Each row is followed by roughly how far along a hidden order it lies, from 0 to 10. A new part has a new order.
In the rows, zero is written as 128.
[113 153 148 115 122 138 136 135 179 106 136 132 139 139 137 133 132 123
 130 125 141 132 124 111 127 147 137 174 130 133 137 105  79] : 10
[120 105 131 112 138 147 147 127 135 131 171  94 130 147 155  99 139 118
 131 138 116 169 122 123 126 118 134 128 131 138 143 119 129] : 6
[135 133  79 131 122 122 170 132 167 126 174  98 112 147 169  23 131 127
  91 153 125 141 123 150 137 105 136 188 129 139 148 133 117] : 3
[129  94 161  84 141 151 255 123 179 136 138 151 147 175 147 142 126 116
 139 121  89 151 123 130 127 104 153 122 119 140 119 132 144] : 9
[128 128 156 142 128 128 137 127 173 131 152  85 139 155 136 123 126 140
 125 133 148 147 124 127 142 117 135 160 165 148 150 117  86] : 8
[125 125 131 124 124 134 120 134 185 113 132 140 145 150 142 207 144 137
 120 129 156 140 125 130 128 121 140 128 127 167 133 147  96] : 3
[118 129 179 124 142 141 255 124 169 174 134 149 135 172 170 123 113 123
 120 124  90 148 122 129 127 105 135 133 132 134 168  94 121] : 10
[121 114 132 134 130 129 205 128 126 136 136 199 134 133 141 154 125 124
 119 126 109 143 122 130 128 105 117 166 134 142 146 129 177] : 2
[126 126 144  91 127 127 135 125 148 140 137 145 149 164 135 139 135 133
 150 117 117 120 122 100 128 108 152 132  92 134 136 119 137] : 7
[131  74 141 128 134 122 108 118 102 119 140 132 134  92 119 149 125 128
 133 127  59 124 120 135 114  96 130 208 148 136 139 109 173] : 3
[130 138 132 123 130 116  91 129 211 141 156 130 129 154 160  48 121 123
 112 133 129 144 146 137 143 106 135 108 144 133 157 130 164] : 5
[119 128 155 123 128 122 151 127 152 128 137 121 143 120 169 152 129 129
 123 128 121 131 124 127 128 112 132  70 156 130 169 104 133] : 4
[123 119 144 136 148 148 124 122 104 128 134  73 132 149 161 135 141 133
 127 135 123 154 123 121 129 120 130  66 111 131 134 117  61] : 4
[125 122 152 124 129 119 166 125 182  99 118 140 135 142 137 219 131 126
 126 130 113 133 132 115 125 106 132 197 127 163 143 127 150] : 5
[126  98 131 104 119 131 151 127 144  89 138 170 138 144 107 177 140 112
 124 128 119 145 133 110 126 119 133 136 126 160 105 150 130] : 3
[130 130 133 121 129 130 204 125 163 133 137 205 148 138 125 255 135 115
 141 117  82 140 122 109 111 107 123 123 133 134 148 123 127] : 3
[132 125 156 129 137 127 133 126 178 127 103 156 146 137 137 246 130 126
 125 128 119 118 131  99 123 101 135   1 110 117 138 118 130] : 5
[120 111 102 144 127 128 134 140 137  99 135 100 132 134 137 138 135 124
 110 130 121 130 123 118 129 115 122 255 155 132 117 144  85] : 2
[130 155  94 119 123 120  60 128 155 120 151 157 116 150 164 107 139 122
 118 142 139 128  77 132 129 104 136 111 114 117 147 128 107] : 1
[122 126 138 151 148 140 160 123 128 152 154  68 138 153 179 128 134 137
 104 144 114 134 112 144 136 104 135 127 139 130 154 108 131] : 5
[126 144 175 115 134 126 140 123 150 145 137 133 135 150 133 213 122 148
 120 119 118 110 122 119 133 116 159 146 129 131 159  93 134] : 9
[128 133 135 123 139 127 144 126 161 191 140  97 149 136 147 141 137 133
 122 138 148 134 178 109 132 107 133 128 138 147 143 125 128] : 2
[130 124 144 117 127 111 130 121 197 149 135 164 138 123 151 143 114 128
 125 125 117 130 120 143 126  94 151 136 127 120 172  94 125] : 7
[133 118 109 125 119 125  81 124 146 125 117 142 141 124 110 142 153 126
 126 128 112 137 121  88 103 109 116 114 120 158 142 141 109] : 0
[125 109 126 141 147 129 163 120 169 135 140 113 136 156 182 126 130 115
 143 139 115 157 122 116 127  82 134  42 123 124 143 116 133] : 2
[129  86 130  97 126 125 147 127 157 127 143 142 126 146 140 133 128 109
 131 130 100 120 137 159 131 109 145 122 136 131 148 124 205] : 8
[129 117 127 146 132 124 130 128 112 141 109 178 122 113 163 156 128 118
 101 142 120 133  96 138 114  90 115 109 163 129 151 127 154] : 0
[128 129 181  98 138 131 151 115 187 139 135 186 134 152 149 245 123 139
 115 117  76 112 124 146 127 102 148 126 130 127 154 109 153] : 7
[135 130 129 121 128 103  79 111 143 108 123 148 140 102 121 181 129 130
 137 124  97  84 144 102 113 120 128  86 107 116 137  86 171] : 4
[106 129 131 136 127 140 141 131 161 165 136 161 139 181 146 140 123 125
 122 124 125 173 131  89 126 118 134 166 134 131 143 103 131] : 6
[130 127 121 107 117 124  87 125 198  92 138 140 136 140 129 166 130 127
 113 126 149 115  93 111 130 130 140 145 108 133 139 102 125] : 8
[120 129 131 123 131 111 142 138 162 120 137 145 135 136 139  95 117 119
 121 130 146 130 130 127 133 120 139 212 163 133 168 123 169] : 6
[142 115 121  87 120 127 135 123 155 135 145 204 138 142 103 145 129 121
 124 130 120 118 114 126 127 113 132 160  99 137 115 141 145] : 4
[149 157 141 121 123 112  99 122 194 141 114 152 134 122 147 135 127 137
 102 126 105 139 116 151 129 104 141 109 139 130 166 130 171] : 3
[118 131 136 120 129 131 158 129 162 164 155 130 141 152 171 128 133 121
 141 125 124 153 123 132 129 119 139  36 102 119 137 104 133] : 8
[135 143 121 143 127 117  89 126 118 131  87 143 131 146 155 169 127 124
 124 132 111 133 128 110 128 110 120 138 136 113 147 106 130] : 0
[131 129 116 121 128 113 123 128 170 146 120 171 136 115 142  97 130 111
 123 129 121 119 179 130 127 110 133 189 134 143 142 132 196] : 3
[139 122 105  92 120 116 117 126 180 131 142 175 123 153 140  28 122 125
 134 131 117 133 124 149 132  94 145 135 101 133 148 113 190] : 6
[138 122 115  93 126 113 107 126 188 101 172 152 130 141 119 148 124 128
 126 128 111 125 119 141 127 114 151 170 123 113 139 106 163] : 8
[114 140 146 123 128 128 158 130 142 177  91 145 149 124 157 186 121 114
 135 126 119 131 120 101 128 111 123  93 131 136 165 120 148] : 3
[130 145 132 104 119 129 152 128 189 127 136 144 132 151 141 137 128 116
 141 132 118 138 132 106 129 114 133 129 133 132 119 124 130] : 5
[127  89 130 124 127 119  77 127 151 109 150 160 127 129 126 144 131 105
 133 140 113 126 145 116 125  89 133 132 128 144 131 137 130] : 1
[126 152 117 119 127 124 113 125 149 117 175 139 135 142 136  81 135 126
 123 131 121 114 122 120 131 119 129 112 128 101 137 112 126] : 7
[128 128 132 120 110 114 152 138 161 115 131 145 131 128 136  72 119 123
 102 135 146 135 141 144 132 110 143 253 130 155 159 131 176] : 5
[124 142  98 133 116 113 143 130 177 167 120 175 132 137 142  95 126 105
 145 133 158 134 124  96 129  92 132 128 126 136 143 121 182] : 2
[107 114 130 141 123 127 144 137 158 132 146 132 137 148 147 121 115 116
 123 131 129 160 137 119 127 108 130 253 182 133 144 123 130] : 6
[132 129 133  98 145 130 227 127 164 161 147 148 135 187 178 135 123 122
 134 132  89 134 110 145 135 106 140 122 104 100 148  97 136] : 9
[132 125 165 107 126 127 173 119 192 147 145 141 143 169 142 172 115 125
 139 115  88 107 109 118 128 107 139  65 128 105 171 115 131] : 9
[142 108 131 124 128 127 143 127 116 131  93 200 128 144 143 148 127 125
 133 129 119 116 140 127 127  85 127 128 134 133 150 123 197] : 0
[148 161 135 117 129 131  94 115 172 133 144 134 132 152 161 183 141 148
 100 133 119 141 122 151 121  95 140   1 105 118 155 117 108] : 4
[129 168 132 135 129 112 162 127 170  91 138 178 134 162 131 173 133 122
 118 133 143 128  85 119 128 128 123 118 132 134 156 120 117] : 4

New part:
[174 122 151 102 157 172 126 167 130 144 102 105 133 134  98 116] : 3
[174 116 146  95 135 161 127 187 127 153 118 111 133 136  93 137] : 3
[153 123 139  91 157 144 118 170 129 128  84 110 150 131 102 110] : 2
[178 141 195 186 161 194 123 175 137 168 169 136  97 149 138  90] : 4
[126 135 115 178 103 141 133 100 130 135 161 134  90 119 141 130] : 7
[146 128 136 121 135 162 132 135 130 140 124 117 126 128 119 121] : 4
[112 107 112  90  47 101 108 205 120 124 126 115 166 127 101 161] : 0
[188 126 179 147 172 186 121 192 136 166 115 113 132 140 103  77] : 2
[144 122 131  95 141 133 112 165 127 129  83 107 172 123  98 113] : 1
[182 133 152 138 214 194 133 153 135 149  73 100 134 126 105  78] : 3
[138 123 123 118 120 134 132 137 126 134 127 115 126 124 112 142] : 5
[151 129 119 171  93 149 143 114 127 151 183 121  58 129 131 161] : 8
[174 134 148 151 164 178 132 176 134 152 127 116 119 130 110  96] : 4
[153 122 129  99 140 134 142 113 126 132 144 128  78 130 120 156] : 10
[166 134 158 163 170 182 130 137 134 156 133 117 108 131 120 107] : 4
[166 131 143 110 174 124 127 148 132 138  93 114 151 129 110 110] : 3
[145 127 113 167  83 140 146 122 128 151 197 126  58 123 129 158] : 8
[206 157 215 212 216 240 113 212 146 191 129 119 154 147 118  22] : 2
[138 120 149  78 135 139 117 177 127 128  94 116 168 133 106 122] : 2
[120 105  80  83  64  89 151  73 117 122 161 124  50 119 111 222] : 8
[161 121 131 126 148 170 115 219 128 161 125  96 165 129  90 120] : 1
[113 122 128 104  75 137 110 198 127 122 104 114 188 133 113 121] : 0
[110 118  93  98  92  98 149  76 121 109 153 135  45 122 130 190] : 9
[159 125 151 137 105 157 129 177 128 152 169 134 110 138 127 135] : 4
[159 111 126  60 126 141 118 200 123 139  94 101 160 129  85 137] : 2
[132 125  89 138 116 119 148  85 126 123 149 122  60 110 126 162] : 8
[176 121 121 108 132 152 151 113 127 149 144 121  59 129 114 158] : 10
[199 145 175 207 158 203 145 138 138 186 183 134  39 139 136 102] : 9
[131 119 102 147  60 117 137 122 123 133 189 134  75 121 128 179] : 7
[137 129 109 170 116 168 145  95 129 144 164 120  66 116 132 144] : 7
[143 142 138 186 145 155 143  79 134 149 168 148  69 131 157 116] : 8
[149 116  90 107 113 128 153  82 123 127 141 116  51 119 110 186] : 9
[142 130 127 174  81 162 134 127 129 154 182 124  95 120 133 138] : 7
[186 131 162 158 143 192 127 175 132 171 154 121  99 138 117 109] : 4
[102 112  79 115  64 100 130 116 120 115 142 111 115 116 120 170] : 6
[168 147 198 219 149 218 104 220 141 181 161 124 164 142 119  57] : 0
[128 120  86 135  88 120 140 109 124 126 133 104  91 110 118 165] : 6
[138 127 118 160 103 144 131 137 128 147 168 111  95 121 125 142] : 6
[185 133 161 177 127 205 129 166 133 172 168 115  96 133 144  90] : 5
[153 128 124 112 155 137 152  92 126 132 134 130  73 129 129 133] : 10
[135 130 118 132 126 130 147  90 128 134 150 137  58 128 133 158] : 9
[176 126 185 128 141 191 113 218 133 171 132 113 148 141 103  87] : 2
[148 129 141 143 122 167 114 191 132 145 127 101 166 125 106 105] : 0
[178 130 119 172 128 175 151 105 129 153 177 121  33 124 122 157] : 8
[133 124 105 160 106 129 153  80 125 132 163 121  47 121 129 171] : 8
[147 123 110 124 110 141 138 146 125 133 131 109 113 121 106 148] : 5
[128 119 147 120  81 148 106 208 128 146 136 108 164 136 110 125] : 0
[177 139 151 157 177 185 133 136 134 148 117 117 112 125 123  93] : 4
[153 127 119 166 109 161 146 110 130 151 178 126  44 127 127 158] : 8
[124 127  90 156 102 122 135 106 125 125 146 109 109 110 122 147] : 6
[164 152 171 210 186 202 125 142 143 166 146 129 112 135 142  63] : 5
[178 139 186 158 176 178 121 181 135 168 141 131 114 146 125  81] : 3
[139 129 155 148 120 160 107 214 131 134 121 116 181 132 121 101] : 0
[162 126 119 150 108 147 150 112 127 150 183 121  34 124 121 175] : 8
[178 123 149 107 142 161 127 169 129 151 124 119 108 136 105 125] : 3
[163 132 133 133 160 170 146  91 132 142 129 134  71 130 128 136] : 10
[158 135 170 174 115 186 106 220 134 167 152 116 157 137 116  87] : 0
[133 110  91  75 112 100 135 124 121 109  98 108 129 124  96 178] : 4
[186 138 167 131 190 187 121 172 136 158  92 110 158 134 114  57] : 2
[117 134 128 195  99 131 130 122 132 141 175 141 102 128 151 129] : 6
[156 127 142  97 166 147 122 155 129 122  84 115 170 133 104 104] : 2
[135 120 110 141  86 131 149  94 125 136 171 125  53 124 126 170] : 8
[164 124 137 149 153 165 153  92 131 146 145 122  54 130 125 135] : 9
[176 137 145 146 195 162 148  92 131 143 132 132  62 131 133 111] : 10
[160 126 154  98 146 154 123 156 129 141 132 122 141 141 109 123] : 3
[149 127 141 169  97 154 120 148 130 152 165 125  98 125 123 136] : 6
[142 122 133 102 127 145 113 179 128 131 102 108 183 130 111 136] : 1
[154 126 117 168 102 149 146 114 127 153 185 129  46 125 128 163] : 8
[136 125  92 147  89 142 132 125 126 136 140 105 134 114 116 154] : 6
[160 127 150 100 161 157 127 159 132 137  83 115 149 132 112  97] : 3
[154 112 105  73 130 131 137 130 124 133 100 107 117 124  90 152] : 3
[172 128 139 117 168 161 133 155 131 150  99 106 122 129 106 116] : 3
[122 114 120  69 132 128 115 173 122 119  87 109 181 130 101 139] : 1
[148 124 142 167  82 152 125 169 129 151 177 129 101 134 130 138] : 5
[156 128 167 138 131 164 107 213 130 158 142 123 178 141 114 118] : 1
[139 123 135 109 120 128 128 136 127 134 135 131 119 135 120 140] : 4
[137 125 157  96 136 143 109 198 129 137 110 124 179 139 116 111] : 1
[171 174 193 255 187 246 131 123 148 190 198 142  75 136 171  41] : 7
[159 127 144 136 121 161 113 198 129 153 114  97 168 126  99 114] : 0
[130 122 158 115 130 143 108 190 128 137 125 123 185 137 114 106] : 1
[121 129 129 176  84 139 140 118 129 149 197 140  67 131 143 156] : 8
[151 131 116 143 151 148 146  84 130 132 130 128  51 124 130 142] : 9
[139 126 125 181  69 152 131 135 128 157 203 135  79 130 135 151] : 7
[ 91 105  68  82  65  80 132 108 117 105 154 115 117 117 115 185] : 6
[182 135 148 152 178 191 145 118 133 158 139 124  68 134 121 115] : 10
[171 135 150 135 188 190 133 141 134 152  90 105 120 130 109  93] : 3
[207 134 176 137 188 216 127 191 136 169 104  93 138 131  94  79] : 2
[157 132 114 172 129 153 150  94 128 143 168 129  46 129 133 143] : 8
[163 118 142 105 133 161 130 168 127 146 129 121 108 134 105 143] : 3
[173 130 168 151 135 188 111 219 133 149 122 105 171 137 103  86] : 1
